[128 = 0]
150  119  108  101  117  131  139  93  91  99  143  203  95  174  125  128  67  103  117  118  132  132  197  138  132  160  140  145  118 -> 8
169  83  86  110  112  118  155  97  95  103  113  204  121  193  179  127  98  90  74  82  143  163  202  142  142  147  175  145  46 -> 0
148  125  124  89  121  135  139  109  108  116  152  207  88  170  91  139  68  104  156  116  125  98  175  134  142  157  135  150  135 -> 5
156  108  87  88  108  115  116  72  57  139  139  191  101  178  161  98  63  83  92  140  120  130  203  144  115  131  172  134  122 -> 5
161  116  101  89  111  121  127  94  67  125  137  210  102  178  137  119  63  91  108  134  123  124  184  140  134  140  160  138  117 -> 4
136  117  109  103  121  139  144  96  96  78  137  181  100  188  108  140  79  107  126  104  135  146  173  141  134  185  125  147  125 -> 10
141  100  79  126  127  131  154  95  86  63  114  195  121  195  159  119  92  98  87  95  149  202  201  145  135  171  142  148  149 -> 11
168  105  97  88  110  124  138  89  65  128  134  197  92  182  149  121  73  93  108  99  129  118  199  138  134  136  168  145  100 -> 1
150  112  96  95  115  123  131  89  72  109  139  196  101  153  140  116  70  93  127  127  127  125  197  141  125  145  150  141  120 -> 7
181  115  141  94  121  144  154  122  137  82  145  192  87  169  68  159  76  114  173  94  132  94  176  134  154  161  117  162  127 -> 3
172  102  96  97  110  117  136  92  74  132  132  179  106  180  159  118  69  89  99  114  127  130  206  143  131  122  173  140  93 -> 1
172  114  97  82  107  117  123  92  73  138  143  191  99  189  148  112  48  94  105  133  122  110  197  138  124  133  171  141  104 -> 2
135  107  70  123  126  127  144  108  69  83  118  201  115  196  166  112  92  114  70  105  146  220  188  151  121  168  139  142  96 -> 14
138  112  77  107  120  122  130  72  58  95  126  205  115  186  163  105  83  93  80  125  134  189  211  148  113  161  145  138  109 -> 13
162  101  105  97  117  127  146  98  93  99  132  196  101  178  117  126  86  95  110  107  134  133  197  138  139  148  158  145  83 -> 3
131  117  91  103  121  129  136  83  67  93  131  210  107  175  148  116  87  94  103  123  135  190  191  148  122  167  138  142  116 -> 12
162  92  84  112  115  115  142  78  65  100  112  200  122  199  202  105  88  87  50  99  143  193  220  150  125  139  170  142  58 -> 7
146  106  133  96  123  143  147  111  122  97  145  211  77  163  69  151  76  108  157  108  131  110  171  131  148  172  123  155  132 -> 6
159  108  108  94  116  128  142  100  93  108  137  192  97  186  126  128  74  97  117  112  131  120  196  139  137  158  152  146  106 -> 4
134  116  99  105  125  134  140  92  96  78  133  208  99  190  125  126  89  95  116  113  137  176  183  143  130  170  134  146  125 -> 13
166  102  110  90  112  127  149  106  115  112  135  197  103  175  134  140  70  96  122  96  128  113  197  132  146  141  159  153  99 -> 0
173  102  104  92  109  118  137  103  86  117  138  197  101  172  155  119  64  95  105  113  125  118  200  142  132  130  169  142  113 -> 1
168  104  101  97  114  122  137  99  87  117  136  205  109  176  148  121  72  91  106  115  128  117  193  142  133  139  159  145  95 -> 2
142  109  93  107  121  130  141  89  97  89  129  207  109  190  135  123  88  108  103  109  135  155  199  146  133  163  147  145  104 -> 9
117  132  154  98  122  133  120  71  75  98  147  200  67  146  107  116  97  93  125  145  131  141  191  144  117  173  125  140  156 -> 15
154  118  103  103  117  130  139  91  92  76  131  201  108  174  138  125  83  90  104  115  133  157  198  143  130  156  146  144  107 -> 8
157  101  86  103  118  125  147  90  67  110  128  206  108  178  157  119  73  90  98  109  134  176  213  144  130  151  146  146  92 -> 6
147  119  94  98  120  131  138  95  87  90  132  187  103  182  136  122  88  89  117  124  133  155  216  146  128  163  144  144  117 -> 10
157  91  73  120  126  125  150  80  73  66  110  195  138  195  177  114  108  94  70  93  151  223  210  155  129  158  149  146  64 -> 12
136  117  111  106  126  133  137  86  90  80  135  205  103  181  127  116  90  88  119  123  134  166  166  146  123  177  125  140  127 -> 15
142  122  103  102  122  133  138  109  95  90  137  211  100  172  117  128  76  97  129  114  131  147  192  137  128  165  131  145  120 -> 9

133  129  127  129  133  119  124  111  107  127  127  127  131  123  139  129  158  143  129  120  120  124  150  144  136  119  118  120  127 -> 5
129  125  126  126  133  131  124  135  120  127  129  134  127  137  125  130  124  151  127  117  138  118  151  169  135  118  130  89  129 -> 9
135  126  126  128  133  120  125  115  110  123  119  130  129  123  145  131  169  129  130  122  127  134  143  198  145  125  111  127  126 -> 1
132  126  131  130  125  133  133  134  146  123  119  129  129  113  141  126  121  107  130  133  133  130  115  159  140  139  125  132  126 -> 6
125  133  130  126  125  137  143  135  136  127  134  126  125  126  124  122  138  119  126  131  124  133  126  179  117  135  113  133  130 -> 0
132  132  130  129  127  132  133  117  141  122  109  130  126  108  146  126  141  106  132  135  134  132  123  187  146  138  119  132  123 -> 3
126  123  122  128  129  128  116  145  142  127  132  128  128  129  122  131  109  114  130  126  145  133  103  139  132  130  141  129  127 -> 13
127  135  130  128  125  134  139  127  140  126  118  129  125  121  135  124  135  114  130  132  132  132  127  194  137  140  108  132  126 -> 2
125  124  122  128  129  123  117  128  134  128  130  130  127  130  121  133  112  123  129  128  142  131  110  101  135  125  143  131  126 -> 15
129  126  123  130  128  121  116  128  131  128  128  128  128  128  123  134  122  118  130  131  141  135  105  96  131  129  143  132  126 -> 14
133  127  125  128  135  123  123  119  113  123  119  133  129  124  138  132  144  139  129  114  139  121  155  195  151  117  125  114  126 -> 7
133  131  129  127  129  130  136  118  131  122  120  130  125  111  139  129  157  114  130  128  132  136  129  211  140  134  113  129  126 -> 0
132  122  126  125  137  127  121  122  122  124  119  138  125  129  131  135  129  142  129  120  139  116  151  178  145  114  135  115  128 -> 11
127  125  125  124  131  123  122  118  121  129  123  134  127  140  127  131  120  145  128  126  133  118  137  115  125  119  142  122  129 -> 14
126  124  125  125  131  120  118  114  122  131  120  134  127  134  129  135  121  138  129  124  137  121  131  120  140  118  144  123  127 -> 14
134  132  128  128  130  126  130  123  129  122  119  130  126  110  148  129  174  119  130  128  132  137  133  205  142  131  112  132  126 -> 0
128  122  126  130  126  125  120  141  133  129  129  123  129  132  122  130  116  118  129  133  133  134  102  68  121  131  140  137  128 -> 13
129  133  130  128  126  133  138  120  139  125  116  129  124  110  139  125  141  110  131  133  133  134  133  195  143  138  119  133  124 -> 2
132  138  131  131  125  125  137  107  130  126  118  126  123  111  139  127  155  111  130  138  124  137  120  180  130  140  115  137  124 -> 1
135  128  125  130  135  118  124  107  106  125  117  128  130  121  141  131  158  144  130  119  128  123  154  146  146  118  124  121  126 -> 6
128  115  117  123  132  134  112  156  150  120  117  138  129  121  131  134  106  107  132  117  163  131  108  229  158  119  141  124  124 -> 14
132  133  132  132  125  129  135  115  139  124  111  128  126  105  144  127  140  106  131  137  129  133  119  148  137  140  121  134  125 -> 4
121  125  124  127  127  128  121  142  136  131  138  127  127  141  112  131  99  123  127  128  133  130  111  75  117  125  138  130  129 -> 15
132  110  120  122  133  143  119  167  163  111  101  140  133  97  154  130  110  84  135  114  170  127  107  255  183  128  133  119  122 -> 9
126  126  126  126  132  133  129  141  123  128  133  132  128  140  119  125  121  158  126  114  137  112  153  177  131  118  129  112  130 -> 8
129  125  130  129  125  138  132  156  153  124  126  128  130  118  134  122  106  105  130  134  133  130  107  158  129  140  125  130  127 -> 7
129  124  123  129  128  126  117  139  140  126  129  127  130  125  127  132  123  113  131  128  137  132  106  117  134  130  139  131  126 -> 13
131  135  129  128  126  130  136  117  138  124  118  127  125  113  137  125  149  111  130  134  132  136  123  181  134  138  116  132  125 -> 1
130  128  130  128  126  136  134  134  143  122  114  131  127  110  145  124  128  106  131  132  138  130  114  200  144  139  124  131  125 -> 4
132  127  132  131  124  135  133  136  147  123  121  130  129  113  141  125  124  104  130  136  132  129  110  141  135  139  126  133  126 -> 6
132  127  127  127  133  123  125  123  113  125  118  130  132  124  140  129  153  140  129  115  129  122  156  160  145  120  119  118  126 -> 5
131  127  128  127  130  129  134  121  114  125  129  130  129  115  137  128  148  132  128  121  121  134  141  178  134  126  115  127  127 -> 1
123  122  120  127  130  125  113  137  139  127  126  132  127  128  123  134  112  124  129  124  151  131  110  124  147  124  145  129  126 -> 15
131  132  130  127  129  129  136  117  123  126  129  126  126  116  134  127  160  124  128  128  128  137  129  182  129  133  112  132  129 -> 0
123  123  122  127  129  125  115  130  141  128  125  132  128  132  118  134  106  125  129  125  143  130  114  119  134  122  144  129  126 -> 15
122  119  123  127  131  120  111  116  137  128  126  135  129  125  127  136  116  129  129  126  136  126  123  105  138  121  142  130  126 -> 15
